Below is a small trained network, with its code and all its weights. Each question gives an input and a target symbol and asks what happens when units are switched off, that is, made to give their printed mean instead of their output.

import numpy as np


def w(rows, s, z=0):
    codes = np.array(rows[::2]) - 128.0
    scale = np.full(codes.shape[1], s)
    scale[-1] = z or s
    return codes * scale


def norm(h):
    return h / np.sqrt((h * h).mean(-1, keepdims=True) + 1e-5)


def f(y):
    return np.maximum(y, 0)


def softmax(a):
    e = np.exp(a - a.max(-1, keepdims=True))
    return e / e.sum(-1, keepdims=True)


def log_softmax(a):
    a = a - a.max(-1, keepdims=True)
    return a - np.log(np.exp(a).sum(-1, keepdims=True))


def net(x, mask):
    ids = ['αγηλμπσφψ'.index(c) for c in x.split()]
    T = len(ids)
    res = E[ids] + P[:T]
    u = 0
    for l in range(2):
        r = norm(res)
        for j in range(2):
            rows = slice(2 * j, 2 * j + 2)
            q, k, v = (r @ M[l][rows].T for M in (Q, K, V))
            z = softmax(np.where(np.tri(T) > 0, q @ k.T / 2**0.5, -1e9)) @ v
            o = O[l][rows]
            res = res + np.where(mask[u + j], z, o[:, -1]) @ o[:, :-1]
        u += 2
        y = f(norm(res) @ A[l][:, :-1].T + A[l][:, -1])
        res = res + np.where(mask[u : u + 16], y, B[l][:, -1]) @ B[l][:, :-1]
        u += 16
    return log_softmax(norm(res)[-1] @ U[:, :-1].T + U[:, -1])


Q, K, V, O, A, B = {}, {}, {}, {}, {}, {}
E = w([
[125,136,42],'α',
[115,122,62],'γ',
[139,151,82],'η',
[136,151,44],'λ',
[147,147,8],'μ',
[76,69,76],'π',
[122,134,100],'σ',
[182,88,157],'φ',
[97,180,129],'ψ',
],0.013)
P = w([
[162,120,75],'0',
[157,114,59],'1',
[186,132,111],'2',
[173,138,101],'3',
[159,137,91],'4',
[153,129,78],'5',
[140,123,71],'6',
[144,116,63],'7',
[146,111,53],'8',
[152,95,44],'9',
[157,86,36],'10',
[159,76,32],'11',
[183,70,12],'12',
[183,65,3],'13',
],0.0027)
Q[0] = w([
[106,129,1],'0.h1',
[125,169,24],'0.h1',
[156,131,77],'0.h2',
[118,119,205],'0.h2',
],0.0091)
K[0] = w([
[1,212,122],'0.h1',
[51,251,69],'0.h1',
[197,57,133],'0.h2',
[55,144,132],'0.h2',
],0.0096)
V[0] = w([
[185,166,51],'0.h1',
[216,40,41],'0.h1',
[1,161,55],'0.h2',
[175,99,180],'0.h2',
],0.0062)
O[0] = w([
[126,109,179,232],'0.h1',
[160,70,139,4],'0.h1',
[110,163,171,219],'0.h2',
[156,2,138,45],'0.h2',
],0.008,0.0037)
A[0] = w([
[72,189,138,71],'0.n1',
[169,58,157,252],'0.n2',
[188,188,196,60],'0.n3',
[109,129,102,129],'0.n4',
[175,145,131,102],'0.n5',
[188,168,165,28],'0.n6',
[136,148,228,73],'0.n7',
[203,120,33,177],'0.n8',
[109,177,22,108],'0.n9',
[88,105,165,95],'0.n10',
[121,166,65,169],'0.n11',
[76,172,84,181],'0.n12',
[118,178,180,147],'0.n13',
[109,122,185,60],'0.n14',
[165,63,125,121],'0.n15',
[131,255,248,114],'0.n16',
],0.0092,0.0035)
B[0] = w([
[159,96,119,180],'0.n1',
[136,102,156,147],'0.n2',
[153,95,18,142],'0.n3',
[111,113,154,156],'0.n4',
[96,137,111,133],'0.n5',
[122,61,2,131],'0.n6',
[232,109,101,135],'0.n7',
[88,95,137,211],'0.n8',
[106,105,156,254],'0.n9',
[87,152,104,129],'0.n10',
[92,126,146,228],'0.n11',
[89,121,133,237],'0.n12',
[193,105,51,163],'0.n13',
[118,123,135,128],'0.n14',
[111,126,159,140],'0.n15',
[160,102,60,199],'0.n16',
],0.0088,0.0091)
Q[1] = w([
[144,177,172],'1.h1',
[25,124,135],'1.h1',
[129,111,1],'1.h2',
[220,49,27],'1.h2',
],0.0099)
K[1] = w([
[75,195,126],'1.h1',
[192,90,191],'1.h1',
[137,73,211],'1.h2',
[189,9,142],'1.h2',
],0.012)
V[1] = w([
[52,252,3],'1.h1',
[115,95,84],'1.h1',
[245,165,201],'1.h2',
[167,82,132],'1.h2',
],0.0057)
O[1] = w([
[129,203,112,151],'1.h1',
[130,206,199,172],'1.h1',
[110,1,141,1],'1.h2',
[135,78,98,122],'1.h2',
],0.0058,0.0057)
A[1] = w([
[130,26,117,2],'1.n1',
[136,169,188,164],'1.n2',
[216,148,99,128],'1.n3',
[159,49,166,69],'1.n4',
[147,88,251,135],'1.n5',
[147,173,132,106],'1.n6',
[149,68,129,213],'1.n7',
[141,45,112,124],'1.n8',
[39,167,114,107],'1.n9',
[160,208,138,114],'1.n10',
[126,174,118,137],'1.n11',
[168,192,122,149],'1.n12',
[109,31,173,129],'1.n13',
[157,185,134,109],'1.n14',
[130,160,104,99],'1.n15',
[113,128,179,143],'1.n16',
],0.013,0.0053)
B[1] = w([
[114,190,125,152],'1.n1',
[112,97,115,145],'1.n2',
[108,80,188,160],'1.n3',
[146,8,99,148],'1.n4',
[144,149,33,148],'1.n5',
[99,136,146,149],'1.n6',
[122,136,184,170],'1.n7',
[101,178,193,166],'1.n8',
[191,113,129,254],'1.n9',
[105,137,154,172],'1.n10',
[125,154,159,179],'1.n11',
[102,151,178,176],'1.n12',
[66,147,112,178],'1.n13',
[57,157,149,155],'1.n14',
[100,126,119,161],'1.n15',
[143,111,119,144],'1.n16',
],0.012,0.0088)
U = w([
[104,67,193,163],'α',
[64,111,80,2],'γ',
[106,132,32,118],'η',
[184,146,253,29],'λ',
[208,176,116,144],'μ',
[196,121,162,154],'π',
[187,121,89,141],'σ',
[115,92,145,130],'φ',
[98,225,155,148],'ψ',
],0.022,0.0064)

Each question gives the input, a string of symbols that net reads in full, and the target symbol t.
The units are the heads (2 rows each of Q, K, V and O) and the neurons (one row each of A and B). Each row of codes is followed by its name. A weight is (code - 128) times the scale printed after its matrix; where a second scale follows, it is the last column's (O, A, B and U).
mask holds one flag per unit, layer by layer, with each layer's heads first. A switched-off unit (its flag False) gives its mean, the last column of its rows in O or B, instead of its output. The means were averaged over made-up inputs and are rounded, as every weight is.
A unit's drop is (log p(t) with every unit on - log p(t) with that unit switched off) / (log p(t) with every unit on - log p(t) with every unit switched off).
The circuit of an input: a set's keep is (log p(t) with only the set's units on - log p(t) with every unit switched off) / (log p(t) with every unit on - log p(t) with every unit switched off). Starting from the 12 units with the biggest drops (on a tie, the unit counted first), units are removed one at a time, each time the one whose removal leaves the highest keep (on an exact tie, the one counted first), for as long as the keep stays at least 0.8.
circuit, biggest first: the units of the circuit, biggest drop first
top k neurons: the k neurons with the biggest drops, biggest first
k most important neurons of layer l: the k neurons of layer l with the biggest drops, biggest first
which heads matter: for each layer, one digit per head in row order, 1 if its drop is at least 0.15 and else 0, layers parted by /
input λ λ λ α μ λ α μ σ γ λ, target λ: which heads matter -> 11 / 01
input λ λ ψ φ γ, target α: top neuron -> (0.n16)
input λ α φ μ ψ, target α: which heads matter -> 10 / 01
input σ γ α φ ψ μ μ α ψ η σ, target γ: circuit, biggest first -> (0.h2 1.n12)
input α η σ ψ φ, target α: top 3 neurons -> (1.n4 1.n7 1.n8)
input γ σ γ λ μ α ψ λ μ α λ μ, target ψ: which heads matter -> 01 / 00
input γ γ α μ ψ ψ λ φ μ λ α σ λ, target η: circuit, biggest first -> (1.n12 1.h2)
input μ α η, target η: top 3 neurons -> (0.n6 1.n9 0.n3)
input π μ λ μ λ λ σ π π, target π: which heads matter -> 11 / 01
input ψ α σ ψ μ ψ λ φ ψ η σ ψ λ, target γ: 4 most important neurons of layer 0 -> (0.n8 0.n9 0.n2 0.n15)
input γ λ ψ μ ψ μ σ μ ψ γ η μ, target ψ: which heads matter -> 00 / 00
input σ α φ ψ ψ λ σ, target γ: which heads matter -> 01 / 10
input λ λ π, target π: top 2 neurons -> (0.n9 0.n10)
input μ α σ, target σ: which heads matter -> 11 / 00
input π γ γ, target γ: top 2 neurons -> (0.n16 1.n5)
input φ ψ α ψ α λ λ γ, target α: circuit, biggest first -> (1.h1)
input γ λ λ ψ φ α π μ λ μ α ψ α ψ, target η: 4 most important neurons of layer 0 -> (0.n16 0.n8 0.n6 0.n3)
input λ φ μ ψ λ λ γ σ ψ, target γ: top 4 neurons -> (1.n9 0.n16 0.n13 1.n3)
input π η α λ σ, target σ: which heads matter -> 10 / 00
input φ ψ λ λ μ η ψ λ, target η: circuit, biggest first -> (0.h2)
